[ 20  75 104  -3   5  28 -13 -72 -31 -26   3 -51  47  10 -35   1  36 -53
 -20 -27  27  20 -47  14  31  26 -29  -1  -8 -60  44 -53] => runeg
[ 18 -60   8  15  57  22   0 -60  32  60  35 -23  66  14   4 -31 -31 -91
  39 -34  12 -49  14 -32  82 -31  -1 -37  -3  -5   8  10] => Fimo
[ 30 -17  -8  12 -37  -1 -23 -73 -22  50  -4 -16  30  11 -18 -26  42 -54
  47   0  -2 -26 -19   2  32 -25   2   5   3 -31  19 -11] => Gola
[ 25  36  23  21  20   9 -18 -37 -25  24  11  -6  52 -26 -31  42 -37 -64
 -12 -20  42 -22 -41 -20   5  -9  12 -32   8 -32   6  10] => ralem
[ 11  33  55   2  43  14 -21  -9  20 -25  47 -23  19 -39  -8  11 -33   3
 -67   2  70 -25 -14  10  -1  -5   5 -25  10 -47   8 -27] => runeg
[ -1 -25 -18  61  52 -26 -12 -51  -3  44  10  21  10   0  -4  46 -51 -79
  -2 -11  16 -44 -31 -31  42 -32   8 -38  22   4 -10  58] => Vur
[ 31  84  43  13  17  22 -26 -49 -16 -41  27   8  62 -29 -21  -5  11 -23
 -27  10  65 -17 -40  17  -8   3   7   1 -29 -56   1 -34] => Kufu
[ -5 -10   8 -37  -6  54 -20 -53 -10 -12 -25 -47  92  53  -5 -53  70 -36
  62 -19  -8  -7 -11  16  81 -19 -18  -9 -51 -21  40 -56] => Kis
[-14  27  13   2  21  23  11 -50 -22  10  -5 -11   8  41  -3  27 -23 -19
  10 -13  20 -19   1  -2  17  -3 -17  -3 -22  -6 -20   6] => Kis
[ 34  70  87  14  23  37  20 -29 -14 -27  59   6  72   0 -35  11 -14 -63
  16 -50   8  -7 -50 -12  21  14  -3 -45 -21 -27  15 -17] => ralem
[ 37 -72 -46  22 -23 -20   5 -38   3  41  12   4  63   9   1 -81  44 -93
  86 -36 -26 -26  -4 -31  56 -41   8 -19 -29   1  27  22] => Vur
[  45  -43   32   48   43  -13   37  -35   23   27   51   26   62   34
   -8  -38  -42 -105   52  -58  -38  -38  -10  -32   37   -9    6  -46
   18   20    3   31] => Fimo
[-30  36  46  -6  82  60 -36 -53  15   4  16 -31  42 -39  -9  54  -1 -26
 -46   1  91 -25 -24 -11  50 -11 -10 -35 -29 -35  -3 -30] => Suma
[-21  14  32  -7  32  64   6 -46  25   3  32 -27  14 -14   1  -4  14 -17
  18   1  47 -24  27  -7  51 -13 -18 -27 -66  -2 -12 -23] => Suma
[ 46  76  28   8 -79  13   9 -65 -29  61  16   3  33 -61 -47 -64  14 -62
  27 -17  15 -21  -9 -18 -30 -15  -9   5 -59 -47 -10  14] => Suma
[ 28  19  10  -7 -15  -8 -11 -27 -14 -24  11   0  58 -10 -11 -50  91 -30
  61 -16  -1   8  -6  22  45 -19 -14   5 -39 -34  39 -51] => Vur
[ 32 -54 -45  57   2 -12 -17 -35   8  60  31   8  57   5 -10  -3 -66 -88
  17  -2  29 -67 -22 -58  -5 -33  35 -58  13 -14   6  59] => dib
[  7 -56  12  38  55  29  42  -4  36   2  79   8  21  26  12  19 -80 -45
  42 -30   8 -42  15 -41  44 -15  19 -72 -19  41 -28  40] => ralem
[ 28  -8  23   1  -1  32  18  -7  42   8  83 -13  17 -24  11 -51 -37  -3
   4  -7  44 -39  31 -20   7 -21  12 -26 -35 -25 -10  -5] => runeg
[-22  17  11  43  41  34 -13 -54   7  30  37 -17   8  10  -5  63 -57 -27
 -25  20  80 -41   2 -33   0  -1   4 -34 -16 -28 -17  26] => dib
[ 65  59  16  14 -48 -12  44 -14 -16 -55  33  35  19   7  -4 -88  27 -16
  72  -2 -18 -12  24  28 -28  -3  -4  21 -39  -2  -8 -32] => Kufu
[-14   2  49   4  74  45  23  -1  13 -32  46  -9  13  34  20  48 -37  -1
  22 -15  27 -10  11 -10  44   0  -3 -34 -18  17 -12 -21] => ralem
[ 19 -64   3  20  -6  10  40 -16  15  -5  36   8 -13  74  28 -44  18 -13
 114  -4 -51 -31  37   3  47 -24  -3 -13  -9  38  -8 -14] => Gola
[ 12 -28 -22  36 -26   8  18 -57  -2  46   3   5  -7  -2  -5 -21 -25 -51
  55   1  -2 -28  20 -22  34 -37 -10 -14 -30  28 -28  24] => Suma
[-14  67  31 -19  11  33  -4 -34 -30 -22  -8 -22  16   8  -7  18   5  14
  -8   1  47  -4   3  30   2   0 -15  12 -38 -36  -5 -31] => Kis
[ 12  96  70  -2 -23  39   1 -78 -37  -3  -5 -20  32 -12 -34 -23  60 -38
  48 -16  14  12 -11  24  16   3 -43  15 -58 -36   8 -55] => Suma
[ -4 -14  13  10  40  21  23 -16  22 -16  47  -5  10  16  15 -11  25 -19
  52 -19   5 -13  21   0  51 -10  -8 -30 -45   5   8  -7] => Vur
[  29  -72   -9   40   55  -25    2  -44   20   73   21    7   40   16
    2    1  -64 -102   27  -25   -3  -60    8  -52   53  -27   14  -40
   31   14   -8   54] => Fimo
[ 34  54   0  -5 -89 -54  11 -13 -48 -31 -47  12 -40 -24 -26 -43  74  19
  70  31 -31  18  49  54 -20 -13 -41  46 -20   9  -8 -54] => Suma
[ -3 -24  -3 -13  47  27 -26 -34   7 -13   3 -33  41   4   2  35  16 -28
   7   2  52 -16   4  -9  79 -28 -10 -19 -12  -1  10 -41] => ralem
[ 22  -7  24  21  15  31 -11 -31  13  -9  57  -3  84  23  -5 -24  -4 -51
  36  -3  25 -36 -15 -19  30 -13  11 -46 -31 -29  27 -17] => dib
[  16 -104  -49    8   15  -22   21   13   25  -38    5   18   27   48
   34  -25   18  -22   79   10  -33  -14   49   -3   89  -44    6  -12
    2   72    4  -34] => ralem
[  5 -22  14  -3  27  -9 -24 -59 -17  17 -38 -40  32   9  -3 -16  40 -53
  31 -10  26  -1  18  11  65 -18 -31  25   8 -17  19 -42] => Fimo
[ 17  19  43  40  88  14   5 -10  31 -24  63  31  54  -5  -5  28 -73 -31
 -58  -9  51 -61 -35 -28  10  -3  31 -64  12 -19 -25  27] => Kufu
[ -8  66  29  -7  57 -12 -30   6   3 -18  12  -6 -30 -54   0  47 -10  45
 -31  28  70 -16  38  38 -28  -2 -18  17  17 -34 -24 -44] => Fimo
[ 12  79  35 -18  13  20   5  29  -9 -56  37   0  -9 -43  -7  42   2  53
   0   9  62   6  19  22 -24  -1  -9  -2 -18 -27 -17 -57] => ralem
[ 14 -45 -49   2 -25 -17  -6 -47 -14  -8 -35  -3  36  46  -5 -19  28 -39
  44   5 -23 -11   8  16  58 -31  -7   1 -13  24  15 -17] => Kis
[ 16  30  38  36  33  18   3 -80 -11   6   4  -4  71  32 -23  -1   1 -82
   2 -28  13 -19 -42 -15  41  10   0 -22   1 -24   8  -1] => Kufu
[ -7  44   7  11  -1   7 -21 -79 -43  25 -12 -23  -3 -12  -5  23  30 -51
  15  -1  39  17 -17   5  26   1 -20  30 -38 -33  16  -3] => Vur
[ -2 -14  71   9  52  27  51   7  15 -57  51  11 -21  87  34 -11  11  17
  77 -12 -41 -23  24  23  41   1 -12 -19   1  33  -7 -40] => Gola
[ 18  74  79  14  15  23   6 -30  -1 -18  56 -18   4 -28 -18  14 -32   4
 -40  -9  59  -7  -7  12 -24  12  -4 -13 -12 -52  -3 -21] => runeg
[ 15 -34  -9  20  26 -35 -11  37  26 -69  35  36  24  22  14   3  19  45
   9  38  18 -23  30  16 -12 -18  10 -19   7   8  -1 -44] => dib
[ -1  27  38  10  55  33  10   4   9 -27  49  -3  -1 -10   0  50 -45  10
  -7 -10  51 -23   2  -8   2  -6  -4 -36 -13  -1 -29  -7] => ralem
[   9  -23  -24   22   26   15  -37  -68    6   79   22  -18   64  -34
  -14   -4   -7 -101   -6  -26   44  -45  -47  -52   43  -30   16  -39
  -21  -42   19   52] => Vur
[-41  55  40   8  75  55 -22 -54   9  38  44 -32   9 -35  -5  61 -25 -31
 -53 -12  83 -24 -27 -23  28   7  -3 -31 -35 -51  -3  25] => Vur
[  5 -39 -12  39   4 -17 -10 -52   3  37   4 -23 -39  -4   3  30 -62 -27
 -27  18  48 -30  16 -25  18 -23  -2  -5  17  -2 -28  32] => runeg
[ -5 -21  16  -9  20  76 -24 -71  21  35  17 -49  74 -27 -13 -23  19 -62
  11  -9  61 -33 -14 -30  87 -32  -3 -44 -66 -26  16 -14] => Suma
[ -4  12   9  26  29 -23 -16 -55 -43  -5 -47   2  22  46 -17  56 -17 -33
  -8  -3   3 -14 -27  17  23 -10 -12  -7  21  -2  -3   1] => Kis
[ 38 -45 -35 -26 -26  27 -28 -68   9  95 -12 -62  76 -37 -18 -74  33 -94
  43 -28  50 -42  11 -51  82 -51 -14  -5 -18 -55  25  -7] => Fimo
[ 14   8  38  -3  14  30  19   0  10 -17  49  -1  -4  20  16 -27  16  27
  48   6  14 -38  26  18   1 -18   6 -11 -20 -15  -7 -31] => Gola
[ 49  16  -2  31 -16 -32  14   5  12   3  32  54  26 -49 -20 -34 -16 -18
  20   4   3 -45  12  -3 -25 -40  15 -30  -9   1 -23   5] => Suma
[ 22 -38 -22  34 -30 -37  42 -40 -33  14 -23  17   3  68  -6 -30 -17 -52
  72 -30 -47 -23  18  -6  20 -23 -17   0  -1  34 -25  29] => Kis
[ 11 -35  31   2  51  -9 -11 -46   3  -7 -10 -19  38  31   4  -9  23 -57
  30 -10  -4 -12  11   5  84 -14 -26   2  13   9  20 -37] => Fimo
[ -18   99  100  -25   19   41    8  -44  -27  -63    1  -25   17    6
  -15   -6   74    6   26  -12    2   45   -1   63   37   28  -50   21
  -44  -21   24 -102] => Suma
[ 31 -20 -52  31  15  15 -22 -52  34  43  37   8  57 -36  -5 -25 -43 -69
 -15   6  59 -75 -21 -51  17 -38  30 -38 -12 -17 -25  42] => Kufu
[ -5 -30   5  22  46   7 -37 -50  27  26  27 -29  12 -18   5  27 -55 -33
 -49  18  60 -43  -1 -13  36 -25  12 -26  12 -19  -4   9] => runeg
[ -4  32  44 -37  -5  45  22 -15  -7 -72  19 -14  37  52  11 -58  56  24
  66 -15 -17  11  22  46  36   1 -30  13 -69   0   9 -72] => Kis
[  9   9 -20   2 -46 -12   5 -77 -45  34 -26 -26   3  15  -5 -35  80 -43
  87 -20 -13  37  15  18  46 -10 -35  43 -37 -24  27 -32] => Vur
[ 21 -14  24  39  21  42  37 -60   0  62  67  -7  32  20 -11  22 -86 -88
  52 -49  11 -35  -6 -57  40  -7  10 -57 -29   4 -22  56] => ralem
[ 64  12  50  34 -71  -7  31 -60 -32  16  36  -6  25  13 -19 -82 -19 -72
  53 -34 -20   2 -13  -6 -12   0  -4   9 -31 -24  10  11] => runeg
---
[  16   20   -6   -7   68   43  -14   26  -26  -11   27   32    5   82
   -3    0  -17    9    2   11  -50  -23  -24  -34    8   10   -1   24
 -101   15   18  -12] => nit
[ 42   0 -25 -19  22 -44   5  20  14 -16  53  50  61  57   1 -24 -11  13
 -28 -23  -1 -35  58 -52  38 -60 -10 -18  -2 -22   4  16] => bemem
[  -4   34    1  -10   94   41  -34   20  -32  -21   18   26   14   74
   -1   14  -32   -1    0   32  -40  -18  -10  -35   -8    9   11   54
 -109   29   22    5] => suz
[   7   23    3  -23   73   57  -25   18  -17  -15   18   27   13   85
    8    1  -27   11    3   30  -37  -25  -12  -42   25    9   20   34
 -102   35   17   13] => nuge
[ 27  -7  10  32 -26  -5  -7  47  17 -45  -1  -7  15  12 -27 -17  20  12
   0  -7  -2 -33   6 -11  15 -17  -9 -20   3 -11   8   0] => Suv
[ 44 -53 -30 -17  14 -93  -3  15   3  11  29  19  22  10   3   3 -32   2
 -22   1 -14 -44  53 -35   6 -35   4 -30 -47 -19 -25  39] => guk
[ -7  22  -2  -2  82  29  -4  22 -26   1  31  24   1  50  29  17 -42   0
   2  20 -35 -15 -12 -24   3  -9   0  48 -96  20  27   0] => suz
[-31  16 -45  -7 -18 -41 -17  11  21  -6 -28 -15  13 -26  -7  14 -32 -31
  -7  -5  23   5  27   6 -40  -9   5   9 -20  17  -3  54] => guk
[ 18  18  10  31 -56  -1   4  36  31 -34   7   4  33  27 -20 -18  27  17
  -9 -20  -1 -13   0 -11  14 -13  19 -16  26 -22   5  -9] => bemem
[ 57 -29 -20  -4  32 -56   8  33  11 -17  41  35  35  35  -1 -19 -11  13
 -18 -29   5 -60  67 -46  46 -58 -39 -35   0 -13  10  22] => Suv
[   5   21   -7  -14   72   36  -24   19  -26  -12   19   32    3   86
   -4    0  -16    3    8   23  -46  -12  -24  -38   -1    9    2   22
 -109   18   13    3] => nit
[  0 -15 -15  21 -17 -18   5   2  31  -2   8 -27 -14 -41  -4  11 -10   7
   8 -27  25  -6  22  27  19  -9 -18 -10  19   8  11  11] => Suv
[ -3  37   1   1  94  42   1  23 -32  -6  35  38  11  64  22  17 -48   0
  -5  13 -43 -20 -10 -28   1 -17   1  53 -89  20  30  -1] => suz
[ 61 -48 -35 -21  22 -67  -2   5   7   2  36  36  42  27   6 -12 -39  16
  -8  -4  -9 -39  55 -39  41 -44 -10 -33 -20 -20 -25   6] => faro
[   2   37    1   -9   87   40  -29   23  -31  -24   20   28   15   78
    3   12  -26    0    1   33  -37  -15  -12  -39   -5   10    7   47
 -110   32   26    9] => suz
[-13  -1   3  22  16   0  -5  24   0 -43  -6   5  43  23 -34   8  -4  12
 -10  -2   9 -22   8  -9 -24 -23  25  25  -4 -14  10  23] => suz
[ 40   8 -26 -12  26 -44  11  20  21 -23  61  59  76  67  -7 -22 -11  16
 -26 -39  -2 -36  72 -58  38 -66  -9 -24   5 -25   9  21] => bemem
[ 11  18  -4 -12  71  56  -3  22 -18   2  31  32   9  67  29   5 -45  13
  -1   7 -33 -29 -11 -41  23 -14  10  36 -89  19  17  -6] => nuge
[ -6  10 -10  16  -9  -5 -10  25  13 -32   8  -1  48  19 -35   9   0  -6
  -8 -19   1 -21  15 -17 -33 -26  32  14 -15 -21   1  24] => guk
[   5   16   -6  -14   69   42  -32   26  -24   -7    7   24    5   83
   -9    9  -27   -3    5   20  -44  -19  -32  -36   -4   15   10   27
 -110   20    8    0] => nit
[ 32  -9 -17   1  54 -69  24  26   5 -21  38  44  52  53   5 -10 -15  20
 -24 -20  -1 -49  75 -40  26 -49 -23 -14 -10 -15  19  28] => suz
[ 49 -31 -25  -9  31 -74  34  26  14  -8  30  49  39  51 -14 -26   4  16
 -19 -21 -21 -39  60 -41  39 -37 -30 -54 -11 -20   8  15] => nit
[ 39  -8 -13  -5  35 -83  24  17  -3  -1  45  60  37  41   1 -31  13  13
 -20 -22  10 -48  75 -48  34 -50 -24 -29  19  -9  13  23] => goluf
[  -6   31    2   -7   93   36  -31   28  -37  -24   20   32   10   74
    6    8  -32   -1   -3   32  -41  -21   -8  -36   -8    1    2   50
 -108   26   22   10] => suz
[-14   7 -29 -10  -4 -17  -5  10  26 -26 -24 -12  19  -1  -1   2 -23  -7
  -6  11  32   2  21   6  -4  -2   2   0 -14  18   8  32] => nuge
[  17   26   -1  -11   71   55  -28   13  -18  -16   22   32    6   90
   18   -5  -22   19    1   22  -29  -28  -10  -51   18    9   14   37
 -100   34   23    5] => nuge
[-36  26 -25  -9  12 -16 -16  27   6 -22 -31  -5  37  -2 -14  12 -39 -17
  -4   1  31   1  22   7 -37 -14   0  27 -22  13  15  42] => suz
[ -2   8 -16   9   9  20 -21   3   9 -48   0   6  52  47 -33  10 -15   0
   7  -8  10 -21   4 -23 -11 -25  25  13   3 -16 -10  14] => faro
[ 11  26   1   1  65  18  -2  12 -33  11  43  44  -3  56  25  -3 -16   1
   0  12 -24 -28  -8 -37  15  -7   2  34 -57  29  22  -3] => goluf
[  11   38  -11  -12   61   22  -36   14  -25   -9   33   21    2   68
    0   15  -21  -10   -6   20  -43  -23   -5  -44  -11    5   11   34
 -114   22   14   12] => guk
[ 10   5  -3   1  63  44  11  35 -20   8  33  37  -1  55   9   4 -31   0
   3   4 -55 -11 -30 -22  14  -5  -5  18 -88   9  21 -21] => nit
[  7  31  -4 -24  62  59 -46  20 -25 -13  35  31  13  81  -3   9 -32  -8
  -8  26 -41 -20 -24 -46   6   3  18  39 -96  20   7   2] => bemem
[ 54 -51 -23 -27  27 -60  12  14   6  -5  25  32  35  23  20 -18 -30  29
 -19  -1   1 -42  58 -33  41 -35  -7 -31 -23 -12 -21  22] => nuge
[ -3  26  -6 -14  51  48 -21  20 -19   5  48  30   3  58  21  10 -43  -4
  -3   7 -33 -12 -22 -34  10 -22  10  40 -81   5  12  -5] => bemem
[ 13  -3  24  48 -32 -30  14  32  10 -25   6  12   4   3 -20 -24  47  16
  -4  -7   3 -22  12  -2  14   4   6 -23  42  -3   8  -4] => goluf
[ 30   8  -1  36 -46 -34  14  27  28 -30   9  -6  30  12 -10  -7  22  16
 -11 -16 -11 -24  18  -7   8  -8  16 -18   2 -10  -1  11] => guk
[-26   7 -37  -7  -6 -18 -12  18  13 -16 -39  -9  13  -4 -18   8 -27 -19
   0   6  19  14  -4  14 -26   0  -6   0 -22  15  -4  35] => nit
[ 43  -5 -14  -2  36 -80  23  10  -2  -1  49  60  39  47   5 -29  13  19
 -18 -28  14 -49  76 -46  36 -45 -22 -25  19  -7  14  21] => goluf
[ 22  11   2  42 -44 -26  15  36  24 -33   4   3  25  12 -16  -9  20  10
 -12 -16 -18 -22  15  -9   2 -12  15 -18   5  -8   1  14] => guk
[ 70 -64 -21 -23  19 -67  -8  23   0  -4  35  20  27   8   1 -13 -22  19
 -11  -8   4 -53  53 -33  38 -44 -25 -36 -26 -16 -17  17] => Suv
[-34  31 -32 -10  12 -18 -15  22   2 -29 -33  -5  33  -5 -13  12 -39 -15
  -9  17  28   5  17  10 -31 -18  -2  29 -25  23  13  49] => suz
[-33  41 -29   2   8 -15  -1  23  14 -25 -27  -2  38   2  -2   6 -32  -7
  -5  -4  26  -1  25   5 -21 -19  -1  29 -10  23  21  40] => suz
[ 38  -6 -13  -2  36 -80  18  12  -6  -7  46  53  38  49   5 -18   6  15
 -16 -23  17 -48  67 -50  32 -50 -19 -27  15  -8   6  31] => goluf
[ 39  -3  14  35 -31  -1  -1  42  18 -39  -3  -4  13  12 -20 -16  21  17
  -6 -14   2 -36   3  -5  24 -16  -8 -18  22  -8   5  -5] => Suv
[ 47 -37 -18 -21  25 -85   5  15 -12  11  42  44  43  25   9 -17 -14  21
 -11 -12  14 -48  60 -41  29 -43  -6 -22  -9  -8 -14  26] => goluf
[ 45 -58 -33 -27  24 -76   2  25  -1   2  15  31  35  24  -6 -15 -31  16
 -12   5 -14 -30  37 -29  18 -34 -11 -37 -47 -20 -27  23] => nit
[ -6 -12  -4  15 -14   3 -12  15  24 -32  17   5  37  25 -31  -4  12   8
  -8 -14   7 -15   2 -16  -9 -24  31   9  11 -28   1   9] => bemem
[ 52 -55 -23 -28  35 -61   1  18   3  -6  25  34  40  32  20 -20 -39  29
 -21  10  -1 -48  52 -32  37 -40  -1 -19 -40 -11 -21  29] => nuge
[-20  -3 -19  15 -24  -7   5 -11  36  -9  20 -13   5 -21  -9  23  -8  -3
   0 -25  21  20  10  15   2  -7  11  -5  25  -2   3  13] => bemem
[ 11  11  15  48 -16 -16  17  42  15 -49   0   4  25  19 -18 -10  21  24
 -13   4  -9 -20  11  -5  12 -10   5  -6  11  -5  18   5] => suz
[-24  31 -24  -6  -2 -28 -20  12  -2  -5 -17   5  20  -3  -7  -5 -12 -16
  -2   0  44  -8  22  -2 -26  -5   1  19   5  23  10  31] => goluf
[ 12   1  -2 -21  63  43  -3  21 -13  10  25  25   4  61  26   7 -43  11
   3  18 -33 -26 -15 -35  27  -6  16  28 -98  24  19   6] => nuge
[  19   17    1  -15   70   53  -52   31  -29  -16   27   18   -1   68
   -5    6  -27   -6    8   13  -27  -40   -9  -49    4   -2   -8   29
 -101   21   20    0] => Suv
[ 20  21 -11  -2  63  42 -14  13 -12   0  46  32  13  70  23   8 -39  -4
  11   2 -35 -21 -10 -34  23 -11  -4  29 -76   7  21 -29] => faro
[ 44 -38 -28 -32  15 -51  -3  14   5   1  42  34  47  29   9  -6 -34  14
 -21  -9  -4 -33  39 -42  30 -52   4 -19 -22 -23 -27  21] => bemem
[-34  29 -24  -6   0 -29 -21  19  -6 -13 -20   4  18  -4  -5  -3 -19 -24
  -2   8  40  -8  18  -5 -30 -12   0  16   1  20   3  39] => goluf
[ 43  -4 -26  -9  21 -74  17  26   7  -2  47  45  47  39   3 -12 -15   4
 -23 -31 -10 -41  74 -46  16 -57 -16 -28 -25 -21   8  33] => guk
[  0  29  -4 -25  65  60 -47  13 -26  -9  31  33   9  80   2   9 -35  -8
  -6  27 -39 -15 -30 -43   3  -2  22  46 -97  22   5   9] => bemem
[  0 -21   1  10   4   1   0  21  22 -35  -4   8  40  28 -25  -8  -1  15
  -5  -8  12 -24  18 -12   0 -20  27   0   0 -15   5  22] => nuge
[ 32  25  13  20 -37  11  20  52  27 -48  -2  11  57  44 -21 -29  21  35
  -8  -8  -6 -26  14 -18  38 -17  18 -18   3  -4  14  -2] => nuge
